Below are the code and all the weights of a small trained network. Each question names an input and a class and asks about switching units off, where a switched-off unit gives its printed mean instead of its output.

import numpy as np


def w(rows, s, z=0):
    codes = np.array(rows[::2]) - 128.0
    scale = np.full(codes.shape[1], s)
    scale[-1] = z or s
    return codes * scale


def f(y):
    return y / 2 * (1 + np.tanh(0.7978845608 * (y + 0.044715 * y**3)))


def log_softmax(a):
    a = a - a.max(-1, keepdims=True)
    return a - np.log(np.exp(a).sum(-1, keepdims=True))


def net(x, mask):
    res = np.array(x, float).reshape(1, 5) / 4 @ E
    y = f(res @ A[0][:, :-1].T + A[0][:, -1])
    res = res + np.where(mask, y, B[0][:, -1]) @ B[0][:, :-1]
    return log_softmax(res[-1] @ U[:, :-1].T + U[:, -1])


A, B = {}, {}
E = w([
[174,238,23,194,146,195],'x0',
[114,179,160,199,2,60],'x1',
[148,115,140,132,117,153],'x2',
[23,215,140,27,77,220],'x3',
[125,130,141,130,128,131],'x4',
],0.0067)
A[0] = w([
[90,156,116,183,31,55,142],'neuron 0',
[89,48,208,49,105,72,36],'neuron 1',
[86,34,209,68,109,77,1],'neuron 2',
[131,84,99,67,251,167,131],'neuron 3',
[120,82,81,52,254,175,145],'neuron 4',
[46,194,138,42,81,192,27],'neuron 5',
],0.0061,0.0015)
B[0] = w([
[154,151,191,123,68,121,215],'neuron 0',
[178,192,63,141,141,171,213],'neuron 1',
[184,201,63,154,155,169,209],'neuron 2',
[162,172,203,141,55,99,226],'neuron 3',
[158,169,182,137,51,97,241],'neuron 4',
[255,27,127,229,207,31,253],'neuron 5',
],0.01,0.0047)
U = w([
[178,13,126,208,188,67,55],'0',
[113,132,128,104,127,126,246],'1',
[130,170,206,116,50,115,42],'2',
[146,211,23,138,149,189,76],'3',
[110,98,123,111,133,145,237],'4',
[4,29,117,27,147,168,158],'5',
[44,58,97,31,177,160,45],'6',
[16,36,96,41,176,190,45],'7',
],0.012)

Each question gives the input, the list of numbers given to net, and the class t.
The units are the neurons (one row each of A and B). Each row of codes is followed by its name. A weight is (code - 128) times the scale printed after its matrix; where a second scale follows, it is the last column's (A, B and U).
mask holds one flag per neuron, in row order. A switched-off neuron (its flag False) gives its mean, the last column of its row in B, instead of its output. The means were averaged over made-up inputs and are rounded, as every weight is.
A unit's drop is (log p(t) with every unit on - log p(t) with that unit switched off) / (log p(t) with every unit on - log p(t) with every unit switched off).
The circuit of an input: a set's keep is (log p(t) with only the set's units on - log p(t) with every unit switched off) / (log p(t) with every unit on - log p(t) with every unit switched off). Starting from all 6 units, units are removed one at a time, each time the one whose removal leaves the highest keep (on an exact tie, the one counted first), for as long as the keep stays at least 0.8.
units of the circuit, in order: the units of the circuit, biggest drop first
top k neurons: the k neurons with the biggest drops, biggest first
drop when u is switched off: that unit's drop, to one decimal
input [-2,-7,-1,-5,8], class 4: units of the circuit, in order -> [neuron 5]
input [2,-8,-2,7,-8], class 2: top 2 neurons -> [neuron 4; neuron 3]
input [-7,-6,-1,6,-2], class 3: top 2 neurons -> [neuron 1; neuron 2]
input [-7,-2,3,-2,5], class 3: units of the circuit, in order -> [neuron 2; neuron 1]
input [-5,3,1,-4,-5], class 3: units of the circuit, in order -> [neuron 5; neuron 2; neuron 1]
input [-8,-8,1,-4,2], class 2: units of the circuit, in order -> [neuron 3; neuron 4]
input [-7,-8,-5,-6,1], class 2: units of the circuit, in order -> [neuron 3; neuron 4]
input [-3,-4,-1,1,-1], class 2: units of the circuit, in order -> [neuron 4; neuron 3]
input [-7,-5,-1,-3,-6], class 3: top 4 neurons -> [neuron 2; neuron 1; neuron 5; neuron 0]
input [-7,-7,-3,-6,4], class 2: units of the circuit, in order -> [neuron 3; neuron 5]
input [4,-7,-1,4,1], class 2: units of the circuit, in order -> [neuron 4; neuron 3]
input [-8,-1,-2,-5,-4], class 3: units of the circuit, in order -> [neuron 2; neuron 1]
input [-1,3,4,4,1], class 0: units of the circuit, in order -> [neuron 5; neuron 4]
input [5,7,3,-5,1], class 2: top 2 neurons -> [neuron 5; neuron 0]
input [-8,-6,-7,-5,-1], class 3: top 3 neurons -> [neuron 2; neuron 1; neuron 5]
input [-5,4,1,7,6], class 0: top neuron -> [neuron 5]
input [0,-8,6,7,2], class 2: top 2 neurons -> [neuron 4; neuron 3]
input [0,-6,0,-4,4], class 2: top 3 neurons -> [neuron 5; neuron 3; neuron 4]
input [4,-6,-7,7,4], class 0: drop when neuron 5 is switched off -> 1.0
input [6,-5,-7,-5,7], class 1: drop when neuron 4 is switched off -> 0.1
